Here is a tiny trained network, its code and every weight. The questions are about switching its units off for an input and a class, where a switched-off unit gives its printed mean instead of its output.

import numpy as np


def w(rows, s, z=0):
    codes = np.array(rows[::2]) - 128.0
    scale = np.full(codes.shape[1], s)
    scale[-1] = z or s
    return codes * scale


def norm(h):
    return h / np.sqrt((h * h).mean(-1, keepdims=True) + 1e-5)


def f(y):
    return y / 2 * (1 + np.tanh(0.7978845608 * (y + 0.044715 * y**3)))


def log_softmax(a):
    a = a - a.max(-1, keepdims=True)
    return a - np.log(np.exp(a).sum(-1, keepdims=True))


def net(x, mask):
    res = np.array(x, float).reshape(1, 6) / 4 @ E
    u = 0
    for l in range(3):
        y = f(norm(res) @ A[l][:, :-1].T + A[l][:, -1])
        res = res + np.where(mask[u : u + 16], y, B[l][:, -1]) @ B[l][:, :-1]
        u += 16
    return log_softmax(norm(res)[-1] @ U[:, :-1].T + U[:, -1])


A, B = {}, {}
E = w([
[210,89,138,80,74,126,137],'x0',
[127,128,127,128,129,128,130],'x1',
[109,134,115,128,123,111,240],'x2',
[64,141,112,32,145,252,161],'x3',
[130,229,254,145,91,184,159],'x4',
[49,144,178,61,71,47,98],'x5',
],0.0044)
A[0] = w([
[143,157,106,97,152,194,12,17],'L0N1',
[197,186,147,150,161,81,165,176],'L0N2',
[57,25,181,122,209,43,129,167],'L0N3',
[170,101,80,187,137,167,142,94],'L0N4',
[102,111,122,109,157,81,253,6],'L0N5',
[93,148,155,158,149,136,129,9],'L0N6',
[122,113,99,159,101,97,248,31],'L0N7',
[99,150,146,135,140,126,133,166],'L0N8',
[147,7,105,106,98,119,141,116],'L0N9',
[104,123,180,127,121,92,138,50],'L0N10',
[119,113,152,60,194,184,156,84],'L0N11',
[144,87,124,176,81,129,57,104],'L0N12',
[113,153,126,134,192,106,143,156],'L0N13',
[76,168,87,179,133,139,110,156],'L0N14',
[101,58,150,140,113,186,171,130],'L0N15',
[116,111,141,175,122,73,179,119],'L0N16',
],0.0066,0.0021)
B[0] = w([
[177,189,72,159,114,123,99,189],'L0N1',
[160,215,128,112,147,178,156,223],'L0N2',
[111,118,114,130,129,111,176,253],'L0N3',
[142,105,151,163,232,66,184,222],'L0N4',
[152,184,63,162,70,140,201,176],'L0N5',
[145,69,156,175,114,84,116,104],'L0N6',
[145,202,79,65,72,118,175,186],'L0N7',
[62,141,121,122,107,230,128,150],'L0N8',
[75,74,186,168,162,188,207,251],'L0N9',
[173,110,148,79,175,123,173,127],'L0N10',
[170,108,73,85,161,136,180,188],'L0N11',
[99,175,116,126,79,186,108,193],'L0N12',
[80,146,135,227,66,190,146,156],'L0N13',
[51,73,221,155,117,214,149,173],'L0N14',
[132,243,108,95,129,152,91,163],'L0N15',
[3,165,66,97,57,141,89,177],'L0N16',
],0.0042,0.0024)
A[1] = w([
[101,141,116,68,164,138,155,113],'L1N1',
[185,86,133,93,103,121,149,137],'L1N2',
[91,80,81,138,139,120,121,63],'L1N3',
[128,89,128,119,159,118,111,50],'L1N4',
[164,128,150,133,116,116,145,54],'L1N5',
[140,146,93,151,96,106,117,114],'L1N6',
[193,113,139,108,77,140,138,172],'L1N7',
[92,135,125,162,137,132,133,96],'L1N8',
[138,114,122,136,123,152,8,192],'L1N9',
[105,150,103,146,128,152,116,49],'L1N10',
[101,126,133,75,135,77,140,91],'L1N11',
[125,165,152,106,145,131,122,149],'L1N12',
[111,137,138,189,101,104,126,55],'L1N13',
[153,144,139,156,119,76,137,114],'L1N14',
[134,106,125,161,123,96,131,127],'L1N15',
[121,148,93,129,101,119,141,7],'L1N16',
],0.014,0.0019)
B[1] = w([
[139,134,86,150,116,139,51,210],'L1N1',
[2,113,119,178,187,167,74,197],'L1N2',
[153,87,177,61,119,140,168,216],'L1N3',
[114,109,114,83,110,100,180,147],'L1N4',
[110,88,130,97,163,154,125,147],'L1N5',
[131,145,71,111,194,166,103,149],'L1N6',
[34,132,142,187,146,152,144,207],'L1N7',
[60,77,155,89,178,153,122,162],'L1N8',
[75,184,89,150,105,100,229,255],'L1N9',
[115,111,122,162,125,132,105,149],'L1N10',
[160,143,147,163,121,51,118,179],'L1N11',
[177,109,127,128,127,112,123,158],'L1N12',
[136,112,96,132,127,180,69,172],'L1N13',
[130,137,88,65,118,224,71,174],'L1N14',
[127,142,96,70,140,189,130,159],'L1N15',
[92,151,142,160,125,136,156,137],'L1N16',
],0.0068,0.0052)
A[2] = w([
[60,132,81,78,108,186,109,92],'L2N1',
[94,131,231,174,116,212,144,97],'L2N2',
[223,94,105,129,177,208,92,168],'L2N3',
[141,72,30,178,162,80,202,174],'L2N4',
[131,126,118,167,207,227,199,187],'L2N5',
[176,142,137,167,168,51,72,194],'L2N6',
[74,157,180,101,136,201,221,134],'L2N7',
[93,152,75,28,49,126,86,254],'L2N8',
[247,153,244,143,78,183,121,77],'L2N9',
[123,113,137,163,206,182,151,67],'L2N10',
[119,212,220,226,123,169,130,129],'L2N11',
[145,141,43,80,146,148,1,121],'L2N12',
[133,73,73,81,143,110,170,95],'L2N13',
[47,130,166,110,103,68,69,203],'L2N14',
[100,68,138,120,148,63,157,132],'L2N15',
[110,178,159,155,104,128,127,57],'L2N16',
],0.0065,0.0021)
B[2] = w([
[143,117,88,174,166,134,80,192],'L2N1',
[96,67,101,71,177,118,112,178],'L2N2',
[194,148,166,162,95,73,101,164],'L2N3',
[111,193,149,64,77,116,105,201],'L2N4',
[138,131,204,179,108,30,132,255],'L2N5',
[147,170,207,127,155,72,169,116],'L2N6',
[130,128,110,128,114,101,20,209],'L2N7',
[252,163,143,204,151,167,107,194],'L2N8',
[96,76,123,15,89,141,135,142],'L2N9',
[183,109,214,121,164,102,137,174],'L2N10',
[143,64,48,21,65,119,194,199],'L2N11',
[182,105,146,60,144,192,56,149],'L2N12',
[107,160,151,46,28,175,113,163],'L2N13',
[213,106,207,218,210,91,188,178],'L2N14',
[145,95,178,78,138,225,162,149],'L2N15',
[126,125,65,102,161,161,156,139],'L2N16',
],0.005,0.0071)
U = w([
[117,61,135,7,95,136,145,168],'0',
[109,207,65,167,99,109,153,249],'1',
[192,135,99,145,154,182,18,79],'2',
[48,46,164,182,190,120,103,84],'3',
[213,125,228,174,145,43,164,19],'4',
],0.011,0.0017)

Each question gives the input, the list of numbers given to net, and the class t.
The units are the neurons (one row each of A and B). Each row of codes is followed by its name. A weight is (code - 128) times the scale printed after its matrix; where a second scale follows, it is the last column's (A, B and U).
mask holds one flag per neuron, layer by layer. A switched-off neuron (its flag False) gives its mean, the last column of its row in B, instead of its output. The means were averaged over made-up inputs and are rounded, as every weight is.
A unit's drop is (log p(t) with every unit on - log p(t) with that unit switched off) / (log p(t) with every unit on - log p(t) with every unit switched off).
The circuit of an input: a set's keep is (log p(t) with only the set's units on - log p(t) with every unit switched off) / (log p(t) with every unit on - log p(t) with every unit switched off). Starting from the 12 units with the biggest drops (on a tie, the unit counted first), units are removed one at a time, each time the one whose removal leaves the highest keep (on an exact tie, the one counted first), for as long as the keep stays at least 0.8.
units of the circuit, in order: the units of the circuit, biggest drop first
k most important neurons: the k neurons with the biggest drops, biggest first
top k neurons in layer l: the k neurons of layer l with the biggest drops, biggest first
input [8,4,-6,-4,2,2], class 3: units of the circuit, in order	[L1N7]
input [3,-5,5,-5,3,5], class 1: top 2 neurons in layer 1	[L1N11; L1N16]
input [-2,2,-5,1,-5,6], class 4: 3 most important neurons	[L1N11; L2N14; L2N11]
input [-5,8,4,5,4,-1], class 2: units of the circuit, in order	[L1N1; L1N9]
input [-7,-2,0,3,7,1], class 0: units of the circuit, in order	[L2N11; L1N9]
input [3,-7,-3,4,-5,8], class 4: units of the circuit, in order	[L1N11; L2N14]
input [5,-3,-2,-2,4,5], class 3: top 2 neurons in layer 2	[L2N14; L2N5]
input [5,-6,-1,-8,-7,2], class 2: 3 most important neurons	[L1N14; L1N15; L2N8]
input [7,-5,-3,-5,-1,7], class 3: top 2 neurons in layer 1	[L1N2; L1N7]
input [7,-3,-5,6,-6,2], class 3: units of the circuit, in order	[L1N2; L2N11]
input [-2,-1,-8,3,-8,0], class 0: 2 most important neurons	[L1N3; L0N9]
input [2,8,-4,-4,4,-3], class 0: 3 most important neurons	[L2N11; L0N2; L1N2]
input [-7,7,3,-3,-8,3], class 0: top 2 neurons in layer 1	[L1N3; L1N2]
input [1,-3,-3,0,4,-5], class 4: units of the circuit, in order	[L2N5]
input [1,-2,-3,5,-3,4], class 2: 2 most important neurons	[L1N1; L0N11]
input [7,-3,-6,0,0,5], class 3: top 2 neurons in layer 0	[L0N16; L0N15]
input [6,5,-6,3,-3,-6], class 1: 2 most important neurons	[L1N9; L0N1]
input [3,-3,-2,-6,-1,6], class 2: top 2 neurons in layer 2	[L2N12; L2N5]
input [8,0,0,-4,0,-6], class 3: 2 most important neurons	[L1N2; L1N7]
input [-3,1,-8,-6,3,1], class 1: units of the circuit, in order	[L1N9]
input [2,6,3,3,7,-7], class 0: 2 most important neurons	[L2N11; L2N9]
input [6,4,-7,-5,2,1], class 1: 2 most important neurons	[L1N9; L0N12]
input [4,-5,-6,6,3,-4], class 1: 4 most important neurons	[L1N9; L0N1; L1N14; L1N7]
input [-6,7,-5,-1,-1,7], class 4: top 3 neurons in layer 1	[L1N2; L1N7; L1N11]
input [6,-4,-3,-2,5,5], class 3: 3 most important neurons	[L1N7; L1N2; L2N14]
input [5,-6,6,7,-3,-2], class 2: 3 most important neurons	[L1N1; L1N9; L0N15]
input [5,0,8,-1,2,-6], class 1: most important neuron	[L0N7]
input [-1,-6,1,4,4,-5], class 4: top 2 neurons in layer 2	[L2N3; L2N5]
input [0,8,-6,4,-5,3], class 1: 3 most important neurons	[L1N9; L0N1; L0N4]
input [-5,-3,-8,1,-4,-7], class 1: top 2 neurons in layer 2	[L2N14; L2N4]
